Below is a small trained network, with its code and all its weights. Each question gives an input and a class and asks what happens when units are switched off, that is, made to give their printed mean instead of their output.

import numpy as np


def w(rows, s, z=0):
    codes = np.array(rows[::2]) - 128.0
    scale = np.full(codes.shape[1], s)
    scale[-1] = z or s
    return codes * scale


def norm(h):
    return h / np.sqrt((h * h).mean(-1, keepdims=True) + 1e-5)


def f(y):
    return y / 2 * (1 + np.tanh(0.7978845608 * (y + 0.044715 * y**3)))


def log_softmax(a):
    a = a - a.max(-1, keepdims=True)
    return a - np.log(np.exp(a).sum(-1, keepdims=True))


def net(x, mask):
    res = np.array(x, float).reshape(1, 8) / 4 @ E
    u = 0
    for l in range(2):
        y = f(norm(res) @ A[l][:, :-1].T + A[l][:, -1])
        res = res + np.where(mask[u : u + 6], y, B[l][:, -1]) @ B[l][:, :-1]
        u += 6
    return log_softmax(norm(res)[-1] @ U[:, :-1].T + U[:, -1])


A, B = {}, {}
E = w([
[188,159,144,148,109,181,148,122,114,197,119],'x0',
[67,128,182,159,179,125,86,190,206,112,142],'x1',
[147,59,6,49,162,166,144,108,72,97,133],'x2',
[195,93,62,89,79,220,183,39,44,192,98],'x3',
[114,173,198,182,128,85,94,147,129,144,111],'x4',
[201,110,177,168,143,204,85,130,173,208,34],'x5',
[146,1,62,51,204,216,34,181,202,117,24],'x6',
[154,85,103,120,138,187,110,127,91,165,95],'x7',
],0.0095)
A[0] = w([
[171,106,86,121,160,178,87,114,122,169,79,4],'L0N1',
[131,128,88,121,96,130,134,72,77,137,155,15],'L0N2',
[180,70,83,115,158,196,115,135,136,215,62,94],'L0N3',
[87,112,126,131,165,99,76,171,194,53,128,15],'L0N4',
[123,200,209,168,128,124,115,116,149,180,112,114],'L0N5',
[147,178,246,186,110,128,106,156,122,122,126,85],'L0N6',
],0.014,0.0029)
B[0] = w([
[139,62,123,24,117,197,109,77,81,128,43,201],'L0N1',
[123,168,74,192,174,90,178,121,56,103,160,178],'L0N2',
[247,115,166,98,44,228,82,89,202,108,9,246],'L0N3',
[102,117,113,48,250,41,79,215,134,68,111,216],'L0N4',
[103,121,239,240,44,175,175,117,183,183,222,224],'L0N5',
[36,107,155,163,91,86,191,102,184,179,213,234],'L0N6',
],0.011,0.014)
A[1] = w([
[105,197,106,114,190,66,47,144,181,93,106,1],'L1N1',
[108,137,248,47,183,53,79,108,121,79,76,32],'L1N2',
[145,154,29,102,149,106,226,133,77,148,170,52],'L1N3',
[120,90,192,33,232,85,105,237,152,38,158,76],'L1N4',
[170,209,5,176,103,124,188,108,1,62,140,108],'L1N5',
[58,157,102,80,244,82,109,150,181,74,105,84],'L1N6',
],0.0094,0.0082)
B[1] = w([
[87,148,127,84,102,101,130,175,64,100,142,165],'L1N1',
[100,101,88,157,140,67,162,121,143,121,125,173],'L1N2',
[144,197,139,164,176,87,92,84,125,122,119,180],'L1N3',
[104,126,64,96,197,112,114,248,106,86,117,254],'L1N4',
[127,139,79,96,179,93,52,91,20,145,147,234],'L1N5',
[102,71,75,68,121,81,87,194,210,91,107,221],'L1N6',
],0.015,0.0088)
U = w([
[53,152,222,251,61,69,179,97,206,205,204,195],'0',
[137,168,57,131,194,52,95,49,54,129,177,95],'1',
[67,69,85,80,191,56,110,196,195,50,142,1],'2',
[214,79,99,73,75,214,71,49,143,118,23,235],'3',
],0.016,0.00089)

Each question gives the input, the list of numbers given to net, and the class t.
The units are the neurons (one row each of A and B). Each row of codes is followed by its name. A weight is (code - 128) times the scale printed after its matrix; where a second scale follows, it is the last column's (A, B and U).
mask holds one flag per neuron, layer by layer. A switched-off neuron (its flag False) gives its mean, the last column of its row in B, instead of its output. The means were averaged over made-up inputs and are rounded, as every weight is.
A unit's drop is (log p(t) with every unit on - log p(t) with that unit switched off) / (log p(t) with every unit on - log p(t) with every unit switched off).
The circuit of an input: a set's keep is (log p(t) with only the set's units on - log p(t) with every unit switched off) / (log p(t) with every unit on - log p(t) with every unit switched off). Starting from all 12 units, units are removed one at a time, each time the one whose removal leaves the highest keep (on an exact tie, the one counted first), for as long as the keep stays at least 0.8.
units of the circuit, in order: the units of the circuit, biggest drop first
top k neurons: the k neurons with the biggest drops, biggest first
k most important neurons of layer l: the k neurons of layer l with the biggest drops, biggest first
drop of u: that unit's drop, to one decimal
input [-8,4,4,1,0,1,7,3], class 3: top 2 neurons -> [L0N3 L0N1]
input [2,7,-6,-2,-8,0,4,8], class 3: units of the circuit, in order -> [L0N3]
input [-8,-8,-3,-7,1,-6,-7,8], class 1: 4 most important neurons of layer 0 -> [L0N5 L0N3 L0N4 L0N6]
input [-3,2,-8,-7,-4,8,3,-4], class 0: top 2 neurons -> [L0N5 L0N6]
input [-2,-6,-5,0,-4,1,-5,8], class 1: top 4 neurons -> [L0N2 L1N5 L0N3 L0N6]
input [7,3,3,7,-1,-7,2,-2], class 1: 2 most important neurons of layer 0 -> [L0N2 L0N5]
input [-2,3,-5,-6,2,1,-1,0], class 0: 2 most important neurons of layer 0 -> [L0N5 L0N6]
input [-3,0,1,1,-5,6,-7,5], class 1: top 2 neurons -> [L0N2 L1N5]
input [-5,0,3,-5,-3,5,3,6], class 3: drop of L0N3 -> 1.1
input [4,0,4,8,-8,-8,1,-2], class 1: drop of L0N2 -> 0.2
input [-2,5,3,0,-6,6,0,-3], class 3: drop of L0N3 -> 0.6
input [-7,6,-4,-8,7,6,-3,6], class 0: 2 most important neurons of layer 0 -> [L0N5 L0N6]
